[[-13   0  -7]
 [-18  24  -9]
 [ 10  11   1]
 [  2  -4   0]
 [ 60 -14  22]]
:
[[ 0 -7]
 [24 -9]]

[[  6  11  30 -12 -17]
 [ 23   4  75 -20 -20]
 [ 12 -26 -21  19  40]
 [  2  -6  -9   8  14]
 [-25  36  10 -21 -52]]
:
[[11 30]
 [ 4 75]]

[[  9 -17  11  33 -76]
 [  0 -24   2  61  26]
 [ 12 -21  10  66  29]
 [ -3   7  -9   6 -39]
 [ 30 -11  34 -17  -8]]
:
[[-17  11]
 [-24   2]]

[[ 23  48 -65  11  51]
 [-23 -44  60  63 -47]
 [ 27  48 -68  -1  56]
 [-29 -55  77  19 -59]
 [-15 -20  33 -15 -26]]
:
[[ 48 -65]
 [-44  60]]

[[  3 -10  -3]
 [ -6 -53  70]
 [ 12 -12  10]
 [  7  -9  -2]]
:
[[-10  -3]
 [-53  70]]

[[-16  -1   1   0  35]
 [ 25  -8  -6  13 -34]
 [  2  -5  -5   9   6]
 [-35   7   9 -15  71]
 [ 21   3   7  -9 -22]]
:
[[-1  1]
 [-8 -6]]

[[-37  22 -16  42]
 [ 74 -36 -57 -28]
 [ 70  44  38   2]]
:
[[ 22 -16]
 [-36 -57]]
---
[[-59  -6  53  51  22]
 [ 40 -48 -33  55  51]
 [ 43 -68 -34  27  29]]
:
[[-48 -33]
 [-68 -34]]

[[ -2  11  -6  74   6]
 [  0  17  -4  18 -13]
 [  1 -15   6 -51   3]
 [  0 -17   4 -12  14]]
:
[[ 17  -4]
 [-15   6]]

[[-8 60 11  1]
 [ 4  3 -7 -7]
 [-2 -3  3  3]
 [ 8  0 -6 -1]]
:
[[ 3 -7]
 [-3  3]]

[[ 19   8   1  -5   9]
 [ 13  -2  -2 -44  39]
 [  5   0  15  -8   5]
 [ 63  31   6  25  14]]
:
[[-2 -2]
 [ 0 15]]

[[-37 -29  22  20  28]
 [ 30  -1 -36  31  12]
 [-50  31  30 -22 -31]
 [ 29  41  33 -40  23]
 [-20  16 -28  25 -56]]
:
[[ -1 -36]
 [ 31  30]]

[[-10  47  53]
 [ 11   8  40]
 [-11 -40  36]
 [ 40  32  45]
 [ 16  12  61]]
:
[[  8  40]
 [-40  36]]

[[ -8 -57   4]
 [  6  58 -61]
 [ -4  36 -38]]
:
[[ 58 -61]
 [ 36 -38]]
---
[[-21 -32  20]
 [ 16  16  39]
 [-38 -35  68]]
:
[[ 20 -32 -21]
 [ 39  16  16]
 [ 68 -35 -38]]

[[ 57 -18  29   2 -14]
 [ 48 -17  21   6 -12]]
:
[[-14   2  29 -18  57]
 [-12   6  21 -17  48]]

[[-21 -38   4 -16  -1  12  22   5 -35  -1   8  68 -45]
 [ -5 -27  13 -12  10   5   2   3   5  16   0  22 -38]]
:
[[-45  68   8  -1 -35   5  22  12  -1 -16   4 -38 -21]
 [-38  22   0  16   5   3   2   5  10 -12  13 -27  -5]]

[[-16 -20   3   8  -5  -9 -36 -25  13 -21 -14]
 [-13 -15  15 -11  15 -26   0   4   4  -1   4]
 [ 26   5 -10   7 -17   1 -58  34 -17  37  40]
 [  1  17   8   3   6 -13   0  32 -13   3   9]
 [ -4  21  19   7 -11  -7   2   7  16  -4 -11]
 [-13  21  21 -22  -2 -18 -20   2  -1   4  12]
 [-16 -23   1   6  -5 -10 -35 -21  10 -25  -9]]
:
[[-14 -21  13 -25 -36  -9  -5   8   3 -20 -16]
 [  4  -1   4   4   0 -26  15 -11  15 -15 -13]
 [ 40  37 -17  34 -58   1 -17   7 -10   5  26]
 [  9   3 -13  32   0 -13   6   3   8  17   1]
 [-11  -4  16   7   2  -7 -11   7  19  21  -4]
 [ 12   4  -1   2 -20 -18  -2 -22  21  21 -13]
 [ -9 -25  10 -21 -35 -10  -5   6   1 -23 -16]]

[[ -2 -15  -2  16  -3   8  14   8  18 -23]
 [-25 -20   5  25 -13  20  17   8  17 -46]
 [-46 -13 -12  43 -23  22  19  -1   7 -59]]
:
[[-23  18   8  14   8  -3  16  -2 -15  -2]
 [-46  17   8  17  20 -13  25   5 -20 -25]
 [-59   7  -1  19  22 -23  43 -12 -13 -46]]

[[-77  -3]
 [ 42  20]
 [-44   7]]
:
[[ -3 -77]
 [ 20  42]
 [  7 -44]]
